Below are the code and all the weights of a small trained network. Each question names an input and a class and asks about switching units off, where a switched-off unit gives its printed mean instead of its output.

import numpy as np


def w(rows, s, z=0):
    codes = np.array(rows[::2]) - 128.0
    scale = np.full(codes.shape[1], s)
    scale[-1] = z or s
    return codes * scale


def f(y):
    return np.maximum(y, 0)


def log_softmax(a):
    a = a - a.max(-1, keepdims=True)
    return a - np.log(np.exp(a).sum(-1, keepdims=True))


def net(x, mask):
    res = np.array(x, float).reshape(1, 3) / 4 @ E
    y = f(res @ A[0][:, :-1].T + A[0][:, -1])
    res = res + np.where(mask, y, B[0][:, -1]) @ B[0][:, :-1]
    return log_softmax(res[-1] @ U[:, :-1].T + U[:, -1])


A, B = {}, {}
E = w([
[47,199,2],'x0',
[211,250,157],'x1',
[228,84,30],'x2',
],0.0084)
A[0] = w([
[195,174,130,213],'N1',
[135,233,91,116],'N2',
[141,158,4,27],'N3',
[81,71,101,185],'N4',
[47,169,203,37],'N5',
[124,81,141,108],'N6',
[147,231,116,60],'N7',
[173,200,152,96],'N8',
[196,121,172,44],'N9',
[92,133,218,39],'N10',
[123,59,150,130],'N11',
[206,79,101,58],'N12',
[177,101,194,134],'N13',
[162,116,59,38],'N14',
[72,65,105,41],'N15',
[54,193,101,81],'N16',
[157,160,143,40],'N17',
[214,103,98,46],'N18',
[45,191,147,49],'N19',
[45,183,199,23],'N20',
[141,199,107,66],'N21',
[83,177,90,19],'N22',
[162,96,76,63],'N23',
[125,110,198,80],'N24',
[122,22,152,107],'N25',
[165,162,159,63],'N26',
[57,87,72,73],'N27',
[229,176,208,144],'N28',
[89,83,74,112],'N29',
[196,113,59,108],'N30',
[187,88,117,60],'N31',
[84,71,123,79],'N32',
[160,174,127,20],'N33',
[128,148,71,37],'N34',
[143,105,184,75],'N35',
[118,170,30,3],'N36',
[197,61,205,7],'N37',
],0.015,0.0058)
B[0] = w([
[76,181,161,208],'N1',
[46,184,116,193],'N2',
[147,60,116,194],'N3',
[64,184,152,198],'N4',
[191,101,220,195],'N5',
[64,163,122,161],'N6',
[58,141,172,183],'N7',
[65,133,157,189],'N8',
[77,98,104,183],'N9',
[198,76,202,191],'N10',
[63,190,131,184],'N11',
[180,73,220,179],'N12',
[78,127,19,211],'N13',
[165,79,179,163],'N14',
[55,149,167,175],'N15',
[160,14,39,186],'N16',
[49,132,169,148],'N17',
[172,60,206,176],'N18',
[190,71,159,180],'N19',
[186,78,207,193],'N20',
[61,145,123,163],'N21',
[100,12,26,161],'N22',
[161,107,223,162],'N23',
[180,62,74,184],'N24',
[56,186,146,205],'N25',
[79,146,165,164],'N26',
[76,165,133,186],'N27',
[57,163,112,248],'N28',
[83,180,134,179],'N29',
[163,125,219,188],'N30',
[174,63,157,165],'N31',
[84,163,190,172],'N32',
[60,133,180,149],'N33',
[120,46,128,153],'N34',
[132,49,27,176],'N35',
[112,48,81,178],'N36',
[83,28,2,216],'N37',
],0.0089,0.014)
U = w([
[72,50,87,110],'0',
[12,168,199,60],'1',
[163,61,249,87],'2',
[92,163,152,252],'3',
[225,203,51,103],'4',
[218,182,91,96],'5',
],0.013,0.023)

Each question gives the input, the list of numbers given to net, and the class t.
The units are the neurons (one row each of A and B). Each row of codes is followed by its name. A weight is (code - 128) times the scale printed after its matrix; where a second scale follows, it is the last column's (A, B and U).
mask holds one flag per neuron, in row order. A switched-off neuron (its flag False) gives its mean, the last column of its row in B, instead of its output. The means were averaged over made-up inputs and are rounded, as every weight is.
A unit's drop is (log p(t) with every unit on - log p(t) with that unit switched off) / (log p(t) with every unit on - log p(t) with every unit switched off).
The circuit of an input: a set's keep is (log p(t) with only the set's units on - log p(t) with every unit switched off) / (log p(t) with every unit on - log p(t) with every unit switched off). Starting from the 12 units with the biggest drops (on a tie, the unit counted first), units are removed one at a time, each time the one whose removal leaves the highest keep (on an exact tie, the one counted first), for as long as the keep stays at least 0.8.
units of the circuit, in order: the units of the circuit, biggest drop first
top k neurons: the k neurons with the biggest drops, biggest first
drop when u is switched off: that unit's drop, to one decimal
input [6,5,-3], class 0: units of the circuit, in order	(N16)
input [-2,3,-2], class 3: top 2 neurons	(N25, N4)
input [-4,1,5], class 2: top 2 neurons	(N12, N18)
input [7,-8,-2], class 1: top 3 neurons	(N4, N27, N15)
input [-4,2,-5], class 2: top 2 neurons	(N10, N5)
input [2,6,6], class 1: top 2 neurons	(N2, N1)
input [-2,0,1], class 3: top 2 neurons	(N16, N37)
input [0,1,2], class 3: drop when N10 is switched off	0.2
input [-5,-8,0], class 1: drop when N29 is switched off	0.0
input [-2,-3,-1], class 3: drop when N25 is switched off	-0.1
input [7,-4,-6], class 0: drop when N16 is switched off	0.9
